Below are the code and all the weights of a small trained network. Each question names an input and a class and asks about switching units off, where a switched-off unit gives its printed mean instead of its output.

import numpy as np


def w(rows, s, z=0):
    codes = np.array(rows[::2]) - 128.0
    scale = np.full(codes.shape[1], s)
    scale[-1] = z or s
    return codes * scale


def f(y):
    return y / 2 * (1 + np.tanh(0.7978845608 * (y + 0.044715 * y**3)))


def log_softmax(a):
    a = a - a.max(-1, keepdims=True)
    return a - np.log(np.exp(a).sum(-1, keepdims=True))


def net(x, mask):
    res = np.array(x, float).reshape(1, 4) / 4 @ E
    y = f(res @ A[0][:, :-1].T + A[0][:, -1])
    res = res + np.where(mask, y, B[0][:, -1]) @ B[0][:, :-1]
    return log_softmax(res[-1] @ U[:, :-1].T + U[:, -1])


A, B = {}, {}
E = w([
[122,34,148,160,154,99,123,202,98,124,126,222],'x0',
[254,56,138,95,170,62,155,217,157,244,114,100],'x1',
[164,171,130,156,131,118,95,185,126,114,122,178],'x2',
[180,105,118,172,111,136,36,5,161,157,134,113],'x3',
],0.0092)
A[0] = w([
[114,173,126,151,124,136,134,74,128,127,132,89,163],'n0',
[91,127,130,138,131,127,152,190,114,129,132,131,193],'n1',
[124,133,129,144,125,132,91,25,115,124,129,135,96],'n2',
[92,98,127,146,129,128,110,108,124,105,131,161,125],'n3',
[2,55,130,91,131,128,228,151,122,127,128,82,93],'n4',
[74,83,128,137,125,130,106,33,127,105,127,157,124],'n5',
[95,198,126,112,127,129,141,29,136,114,126,78,98],'n6',
[60,165,129,162,128,131,99,243,111,49,130,230,135],'n7',
[95,213,125,104,127,134,179,181,121,118,129,81,103],'n8',
[97,227,127,118,125,138,149,135,123,109,130,89,56],'n9',
[237,71,130,127,134,120,135,224,127,194,128,118,134],'n10',
[106,133,129,138,127,122,172,120,126,139,125,71,62],'n11',
[164,160,129,146,133,124,116,141,140,128,124,117,2],'n12',
[120,133,132,163,125,120,100,170,130,111,123,174,14],'n13',
[92,163,130,96,126,127,131,85,127,103,132,120,132],'n14',
],0.02,0.0043)
B[0] = w([
[58,134,117,124,119,125,135,127,172,133,130,153,187],'n0',
[140,115,129,71,126,143,116,75,118,99,127,91,173],'n1',
[92,103,132,138,135,123,143,109,176,80,133,149,201],'n2',
[93,122,126,166,128,139,139,101,125,106,131,107,162],'n3',
[136,128,124,3,130,134,145,143,37,163,139,101,194],'n4',
[116,114,127,231,128,136,126,116,93,143,146,121,200],'n5',
[56,162,132,133,133,147,114,135,141,87,107,163,220],'n6',
[37,160,130,25,125,129,121,161,119,140,119,170,232],'n7',
[150,89,125,95,137,120,130,64,221,96,137,133,184],'n8',
[167,108,128,140,130,117,134,103,213,74,132,136,180],'n9',
[250,139,127,95,124,101,126,162,192,140,123,135,252],'n10',
[125,121,137,94,123,122,108,123,102,100,123,145,149],'n11',
[132,109,134,111,131,132,141,144,105,150,120,94,137],'n12',
[107,129,120,79,130,145,145,89,136,106,122,80,156],'n13',
[112,149,134,175,120,116,101,167,157,133,102,132,176],'n14',
],0.022,0.028)
U = w([
[138,154,128,21,120,117,179,159,192,115,117,180,254],'0',
[249,114,131,181,123,73,177,213,169,198,123,122,77],'1',
[145,197,145,161,102,159,116,150,49,113,110,84,49],'2',
[36,137,133,253,117,170,144,76,179,52,116,216,202],'3',
[20,182,126,93,109,199,192,157,31,148,138,162,70],'4',
[174,62,120,133,153,143,236,134,29,195,184,58,128],'5',
[79,95,127,208,134,178,202,106,48,141,173,121,57],'6',
],0.0061,0.0065)

Each question gives the input, the list of numbers given to net, and the class t.
The units are the neurons (one row each of A and B). Each row of codes is followed by its name. A weight is (code - 128) times the scale printed after its matrix; where a second scale follows, it is the last column's (A, B and U).
mask holds one flag per neuron, in row order. A switched-off neuron (its flag False) gives its mean, the last column of its row in B, instead of its output. The means were averaged over made-up inputs and are rounded, as every weight is.
A unit's drop is (log p(t) with every unit on - log p(t) with that unit switched off) / (log p(t) with every unit on - log p(t) with every unit switched off).
The circuit of an input: a set's keep is (log p(t) with only the set's units on - log p(t) with every unit switched off) / (log p(t) with every unit on - log p(t) with every unit switched off). Starting from the 12 units with the biggest drops (on a tie, the unit counted first), units are removed one at a time, each time the one whose removal leaves the highest keep (on an exact tie, the one counted first), for as long as the keep stays at least 0.8.
circuit, biggest first: the units of the circuit, biggest drop first
most important unit: the unit with the biggest drop
top k neurons: the k neurons with the biggest drops, biggest first
drop of u: that unit's drop, to one decimal
input [6,2,-6,1], class 1: most important unit => n7
input [-4,8,-8,-1], class 1: circuit, biggest first => [n7, n10]
input [-4,7,-6,-2], class 1: top 3 neurons => [n7, n10, n6]
input [-3,-3,-3,-3], class 3: top 3 neurons => [n10, n7, n6]
input [0,-3,-8,-1], class 4: top 2 neurons => [n4, n10]
input [-1,1,-2,2], class 3: top 3 neurons => [n10, n4, n7]
input [5,-3,6,-7], class 4: top 3 neurons => [n10, n7, n9]
input [-8,4,-2,1], class 3: top 4 neurons => [n4, n7, n10, n6]
input [5,-2,-8,0], class 5: top 3 neurons => [n7, n6, n4]
input [5,-2,6,4], class 4: top 2 neurons => [n10, n7]
input [7,-1,-8,0], class 5: top 2 neurons => [n6, n7]
input [-2,-1,-6,-1], class 4: top 2 neurons => [n10, n4]
input [6,-8,7,2], class 4: drop of n7 => 1.0
input [4,-7,4,0], class 4: drop of n7 => 1.1
input [5,-7,-2,0], class 4: most important unit => n7
input [-3,8,-3,-3], class 1: drop of n10 => 0.2
